Below is a small trained network, with its code and all its weights. Each question gives an input and a class and asks what happens when units are switched off, that is, made to give their printed mean instead of their output.

import numpy as np


def w(rows, s, z=0):
    codes = np.array(rows[::2]) - 128.0
    scale = np.full(codes.shape[1], s)
    scale[-1] = z or s
    return codes * scale


def f(y):
    return np.maximum(y, 0)


def log_softmax(a):
    a = a - a.max(-1, keepdims=True)
    return a - np.log(np.exp(a).sum(-1, keepdims=True))


def net(x, mask):
    res = np.array(x, float).reshape(1, 7) / 4 @ E
    y = f(res @ A[0][:, :-1].T + A[0][:, -1])
    res = res + np.where(mask, y, B[0][:, -1]) @ B[0][:, :-1]
    return log_softmax(res[-1] @ U[:, :-1].T + U[:, -1])


A, B = {}, {}
E = w([
[17,45,73,220,82,115],'x0',
[126,132,130,132,130,130],'x1',
[147,34,219,193,196,147],'x2',
[169,132,50,209,223,32],'x3',
[199,161,137,255,33,151],'x4',
[171,58,109,76,50,91],'x5',
[146,113,62,148,177,227],'x6',
],0.0082)
A[0] = w([
[12,37,89,197,71,112,61],'neuron 0',
[203,56,55,100,112,164,146],'neuron 1',
[158,26,165,112,171,135,118],'neuron 2',
[150,86,188,120,120,111,113],'neuron 3',
[51,59,48,172,79,150,50],'neuron 4',
[121,57,203,182,214,175,102],'neuron 5',
[80,76,146,61,169,141,38],'neuron 6',
[246,122,145,85,153,143,51],'neuron 7',
[19,83,113,175,100,92,77],'neuron 8',
[152,40,255,182,183,144,107],'neuron 9',
[182,113,96,161,155,55,147],'neuron 10',
[162,139,122,173,79,141,202],'neuron 11',
[131,78,108,14,167,156,43],'neuron 12',
[152,121,163,207,67,177,113],'neuron 13',
[73,226,38,89,104,138,209],'neuron 14',
[212,194,124,210,43,179,49],'neuron 15',
[200,146,182,116,177,126,128],'neuron 16',
[107,67,95,55,204,142,179],'neuron 17',
[79,145,193,107,51,235,66],'neuron 18',
[187,151,73,176,174,56,82],'neuron 19',
[69,192,193,146,125,66,253],'neuron 20',
[220,134,135,149,92,143,115],'neuron 21',
[122,127,166,121,106,57,255],'neuron 22',
[88,124,223,75,44,227,132],'neuron 23',
[76,92,107,191,124,147,93],'neuron 24',
[192,18,99,62,67,77,148],'neuron 25',
[76,126,119,75,159,108,75],'neuron 26',
[235,175,163,89,130,140,38],'neuron 27',
[165,126,141,174,86,153,74],'neuron 28',
[130,136,65,147,169,244,217],'neuron 29',
],0.0091,0.0053)
B[0] = w([
[167,162,174,37,154,117,214],'neuron 0',
[149,121,179,207,138,238,176],'neuron 1',
[128,145,93,143,52,118,194],'neuron 2',
[159,130,106,151,108,142,174],'neuron 3',
[155,168,162,48,138,98,190],'neuron 4',
[159,173,88,150,82,148,211],'neuron 5',
[89,143,132,141,126,65,181],'neuron 6',
[145,169,158,68,142,95,184],'neuron 7',
[189,175,180,69,140,114,192],'neuron 8',
[131,191,39,115,41,138,227],'neuron 9',
[92,77,49,91,173,162,186],'neuron 10',
[86,91,158,192,135,124,191],'neuron 11',
[86,137,133,129,138,81,196],'neuron 12',
[67,126,148,117,138,105,194],'neuron 13',
[173,168,95,165,29,164,229],'neuron 14',
[71,137,145,151,130,53,206],'neuron 15',
[139,153,175,77,114,139,196],'neuron 16',
[86,120,180,210,104,88,224],'neuron 17',
[158,70,43,52,180,90,214],'neuron 18',
[137,78,79,70,169,104,189],'neuron 19',
[150,58,140,188,152,240,220],'neuron 20',
[73,149,145,143,158,99,180],'neuron 21',
[150,76,182,202,108,254,215],'neuron 22',
[142,56,69,134,177,120,252],'neuron 23',
[137,152,172,50,130,127,170],'neuron 24',
[70,139,125,130,137,232,222],'neuron 25',
[62,115,150,208,77,43,173],'neuron 26',
[152,181,168,65,154,82,190],'neuron 27',
[52,151,109,139,109,47,162],'neuron 28',
[173,65,201,208,134,192,215],'neuron 29',
],0.0077,0.011)
U = w([
[179,192,192,33,151,77,60],'0',
[157,190,29,123,9,108,72],'1',
[8,129,158,154,142,25,74],'2',
[152,42,22,80,208,80,102],'3',
[168,77,196,164,134,170,128],'4',
[121,122,149,130,138,157,254],'5',
[92,140,149,131,152,196,181],'6',
],0.013,0.0085)

Each question gives the input, the list of numbers given to net, and the class t.
The units are the neurons (one row each of A and B). Each row of codes is followed by its name. A weight is (code - 128) times the scale printed after its matrix; where a second scale follows, it is the last column's (A, B and U).
mask holds one flag per neuron, in row order. A switched-off neuron (its flag False) gives its mean, the last column of its row in B, instead of its output. The means were averaged over made-up inputs and are rounded, as every weight is.
A unit's drop is (log p(t) with every unit on - log p(t) with that unit switched off) / (log p(t) with every unit on - log p(t) with every unit switched off).
The circuit of an input: a set's keep is (log p(t) with only the set's units on - log p(t) with every unit switched off) / (log p(t) with every unit on - log p(t) with every unit switched off). Starting from the 12 units with the biggest drops (on a tie, the unit counted first), units are removed one at a time, each time the one whose removal leaves the highest keep (on an exact tie, the one counted first), for as long as the keep stays at least 0.8.
units of the circuit, in order: the units of the circuit, biggest drop first
most important unit: the unit with the biggest drop
k most important neurons: the k neurons with the biggest drops, biggest first
drop when u is switched off: that unit's drop, to one decimal
input [-2,-1,-6,-2,1,1,7], class 4: 2 most important neurons : neuron 29; neuron 9
input [-4,0,4,-8,0,6,-8], class 3: units of the circuit, in order : neuron 23; neuron 18
input [-8,7,5,2,-7,8,4], class 0: 2 most important neurons : neuron 7; neuron 27
input [3,-3,-4,8,-8,6,3], class 2: most important unit : neuron 17
input [-4,6,7,8,4,-4,4], class 3: 3 most important neurons : neuron 19; neuron 10; neuron 14
input [6,-5,2,2,-5,8,8], class 4: 2 most important neurons : neuron 1; neuron 29
input [7,-2,-2,-4,5,-1,-8], class 4: 4 most important neurons : neuron 20; neuron 22; neuron 11; neuron 27
input [8,-2,-5,-6,-2,-4,-7], class 0: units of the circuit, in order : neuron 0; neuron 8
input [8,-5,3,-2,6,0,6], class 0: units of the circuit, in order : neuron 0; neuron 4
input [-1,2,7,-3,7,8,-5], class 6: 2 most important neurons : neuron 25; neuron 22
input [-2,8,7,-8,-2,2,8], class 3: 3 most important neurons : neuron 18; neuron 23; neuron 14
input [-2,0,-5,-3,-4,5,6], class 4: units of the circuit, in order : neuron 1; neuron 29
input [-7,-7,7,2,4,7,0], class 0: 4 most important neurons : neuron 7; neuron 27; neuron 14; neuron 16
input [4,3,0,4,8,-8,5], class 2: units of the circuit, in order : neuron 15
input [-3,2,5,6,1,8,0], class 6: 4 most important neurons : neuron 25; neuron 1; neuron 18; neuron 23
input [4,-3,-3,7,3,-8,-7], class 6: 2 most important neurons : neuron 18; neuron 23
input [-2,-3,-8,3,-8,3,-7], class 1: 2 most important neurons : neuron 14; neuron 15
input [1,5,-4,7,6,7,5], class 3: 3 most important neurons : neuron 19; neuron 10; neuron 17
input [4,0,1,-7,3,5,-5], class 3: units of the circuit, in order : neuron 18; neuron 23
input [-1,8,-4,7,4,7,8], class 4: units of the circuit, in order : neuron 1
input [2,5,8,1,-7,-7,8], class 1: 2 most important neurons : neuron 9; neuron 5
input [4,-3,-5,-6,-1,8,-2], class 6: 2 most important neurons : neuron 25; neuron 9
input [3,-1,6,-4,7,2,-4], class 2: units of the circuit, in order : neuron 13; neuron 28
input [-3,-4,6,-3,-4,6,3], class 1: units of the circuit, in order : neuron 9; neuron 2
input [-4,-2,-2,-4,-8,5,0], class 2: drop when neuron 24 is switched off : 0.0
input [-5,8,-2,6,8,-5,1], class 2: drop when neuron 15 is switched off : 0.2
input [2,1,3,1,-8,8,8], class 2: units of the circuit, in order : neuron 17
